Below are the code and all the weights of a small trained network. Each question names an input and a target symbol and asks about switching units off, where a switched-off unit gives its printed mean instead of its output.

import numpy as np


def w(rows, s, z=0):
    codes = np.array(rows[::2]) - 128.0
    scale = np.full(codes.shape[1], s)
    scale[-1] = z or s
    return codes * scale


def norm(h):
    return h / np.sqrt((h * h).mean(-1, keepdims=True) + 1e-5)


def f(y):
    return y / 2 * (1 + np.tanh(0.7978845608 * (y + 0.044715 * y**3)))


def softmax(a):
    e = np.exp(a - a.max(-1, keepdims=True))
    return e / e.sum(-1, keepdims=True)


def log_softmax(a):
    a = a - a.max(-1, keepdims=True)
    return a - np.log(np.exp(a).sum(-1, keepdims=True))


def net(x, mask):
    ids = ['ΘΦαβδζηλπ'.index(c) for c in x.split()]
    T = len(ids)
    res = E[ids] + P[:T]
    u = 0
    for l in range(2):
        r = norm(res)
        for j in range(2):
            rows = slice(3 * j, 3 * j + 3)
            q, k, v = (r @ M[l][rows].T for M in (Q, K, V))
            z = softmax(np.where(np.tri(T) > 0, q @ k.T / 3**0.5, -1e9)) @ v
            o = O[l][rows]
            res = res + np.where(mask[u + j], z, o[:, -1]) @ o[:, :-1]
        u += 2
        y = f(norm(res) @ A[l][:, :-1].T + A[l][:, -1])
        res = res + np.where(mask[u : u + 4], y, B[l][:, -1]) @ B[l][:, :-1]
        u += 4
    return log_softmax(norm(res)[-1] @ U[:, :-1].T + U[:, -1])


Q, K, V, O, A, B = {}, {}, {}, {}, {}, {}
E = w([
[33,106,122,125],'Θ',
[136,218,182,99],'Φ',
[179,194,228,37],'α',
[62,95,179,135],'β',
[39,114,144,139],'δ',
[77,112,164,166],'ζ',
[3,103,128,139],'η',
[201,252,86,200],'λ',
[186,124,178,251],'π',
],0.0061)
P = w([
[150,150,253,243],'0',
[99,160,152,189],'1',
[79,152,135,183],'2',
[77,148,117,176],'3',
[84,143,107,168],'4',
[90,138,99,153],'5',
[98,128,94,146],'6',
[107,124,85,137],'7',
[108,120,75,128],'8',
[103,117,59,114],'9',
[135,117,114,104],'10',
],0.0044)
Q[0] = w([
[203,79,84,68],'L0H0',
[194,106,180,52],'L0H0',
[131,192,152,211],'L0H0',
[115,163,254,220],'L0H1',
[126,72,111,190],'L0H1',
[72,199,173,117],'L0H1',
],0.0085)
K[0] = w([
[113,218,162,75],'L0H0',
[147,139,226,48],'L0H0',
[219,94,101,183],'L0H0',
[116,106,6,135],'L0H1',
[134,158,47,82],'L0H1',
[68,75,119,158],'L0H1',
],0.011)
V[0] = w([
[168,109,204,98],'L0H0',
[55,183,121,42],'L0H0',
[247,217,161,90],'L0H0',
[154,76,163,74],'L0H1',
[130,103,163,255],'L0H1',
[149,170,68,122],'L0H1',
],0.0042)
O[0] = w([
[100,200,42,158,132],'L0H0',
[118,114,199,255,39],'L0H0',
[32,158,31,188,120],'L0H0',
[137,134,187,188,74],'L0H1',
[159,61,104,39,253],'L0H1',
[148,204,131,111,94],'L0H1',
],0.0038,0.0048)
A[0] = w([
[161,220,102,254,48],'L0N0',
[197,183,168,182,2],'L0N1',
[107,119,194,93,30],'L0N2',
[65,66,70,130,50],'L0N3',
],0.0052,0.00077)
B[0] = w([
[103,4,74,99,249],'L0N0',
[67,153,56,119,178],'L0N1',
[104,146,68,60,146],'L0N2',
[58,191,121,80,159],'L0N3',
],0.0049,0.0016)
Q[1] = w([
[103,169,150,58],'L1H0',
[84,195,200,96],'L1H0',
[99,124,126,61],'L1H0',
[100,219,193,74],'L1H1',
[123,161,150,99],'L1H1',
[84,6,99,202],'L1H1',
],0.014)
K[1] = w([
[82,153,247,118],'L1H0',
[84,150,255,190],'L1H0',
[93,122,220,87],'L1H0',
[98,142,173,171],'L1H1',
[129,136,165,150],'L1H1',
[121,97,66,32],'L1H1',
],0.0098)
V[1] = w([
[59,97,87,255],'L1H0',
[40,92,152,134],'L1H0',
[159,37,104,189],'L1H0',
[19,154,101,173],'L1H1',
[144,104,167,222],'L1H1',
[70,64,122,82],'L1H1',
],0.0068)
O[1] = w([
[163,148,159,80,255],'L1H0',
[108,72,101,109,244],'L1H0',
[174,155,174,164,243],'L1H0',
[74,254,165,158,194],'L1H1',
[207,167,100,227,194],'L1H1',
[132,99,252,76,231],'L1H1',
],0.0059,0.0022)
A[1] = w([
[62,164,45,64,5],'L1N0',
[92,110,207,143,141],'L1N1',
[133,198,2,180,21],'L1N2',
[14,108,155,64,69],'L1N3',
],0.0077,0.0024)
B[1] = w([
[71,123,208,254,190],'L1N0',
[37,109,100,139,185],'L1N1',
[165,80,44,83,191],'L1N2',
[211,25,172,139,253],'L1N3',
],0.0075,0.0033)
U = w([
[28,38,193,200,198],'Θ',
[123,15,150,46,49],'Φ',
[139,133,160,95,45],'α',
[113,167,183,88,95],'β',
[43,246,163,147,255],'δ',
[108,207,153,52,87],'ζ',
[69,160,116,235,193],'η',
[144,88,1,119,141],'λ',
[240,179,175,232,153],'π',
],0.0096,0.0033)

Each question gives the input, a string of symbols that net reads in full, and the target symbol t.
The units are the heads (3 rows each of Q, K, V and O) and the neurons (one row each of A and B). Each row of codes is followed by its name. A weight is (code - 128) times the scale printed after its matrix; where a second scale follows, it is the last column's (O, A, B and U).
mask holds one flag per unit, layer by layer, with each layer's heads first. A switched-off unit (its flag False) gives its mean, the last column of its rows in O or B, instead of its output. The means were averaged over made-up inputs and are rounded, as every weight is.
A unit's drop is (log p(t) with every unit on - log p(t) with that unit switched off) / (log p(t) with every unit on - log p(t) with every unit switched off).
The circuit of an input: a set's keep is (log p(t) with only the set's units on - log p(t) with every unit switched off) / (log p(t) with every unit on - log p(t) with every unit switched off). Starting from all 12 units, units are removed one at a time, each time the one whose removal leaves the highest keep (on an exact tie, the one counted first), for as long as the keep stays at least 0.8.
circuit, biggest first: the units of the circuit, biggest drop first
k most important neurons: the k neurons with the biggest drops, biggest first
which heads matter: for each layer, one digit per head in row order, 1 if its drop is at least 0.15 and else 0, layers parted by /
input λ λ π α, target Θ: circuit, biggest first -> L1H0; L1N0
input α π π β π Θ Φ, target η: which heads matter -> 11 / 11
input π π π Θ Φ Φ Φ, target λ: circuit, biggest first -> L1H1; L1N2
input λ α Θ β Θ Φ, target Θ: circuit, biggest first -> L1H0
input λ β Θ λ Φ π β π Φ Φ, target Θ: circuit, biggest first -> L1H0; L1N0
input λ λ ζ α, target Θ: which heads matter -> 01 / 10
input π β π Θ β ζ β Θ λ η π, target Θ: circuit, biggest first -> L1H1; L1N1
input ζ δ β Θ Φ η Φ α, target π: 2 most important neurons -> L0N0; L0N3
input α Θ δ δ β η Φ α π α Φ, target η: 3 most important neurons -> L1N0; L0N1; L0N2
input π π π Φ π Φ π, target Φ: which heads matter -> 01 / 01
input π α β β Φ π β ζ α, target λ: which heads matter -> 00 / 11
input Θ π π Φ δ η π, target Φ: circuit, biggest first -> L1H1; L1N0
input π λ Φ α π, target λ: which heads matter -> 01 / 11
input Φ π β λ, target λ: which heads matter -> 00 / 00
input ζ Φ α Φ, target π: circuit, biggest first -> L1H1
input π λ δ λ π, target λ: 3 most important neurons -> L0N0; L0N2; L0N3
input π Φ π Φ, target λ: which heads matter -> 00 / 01
input Θ π Φ, target Φ: which heads matter -> 11 / 11
input α α Φ π Φ Φ π α, target η: circuit, biggest first -> L0H0; L1N0; L1H1
input Φ β α β π Φ π π Φ π Φ, target δ: which heads matter -> 10 / 01
input Φ Φ Φ, target δ: which heads matter -> 11 / 01
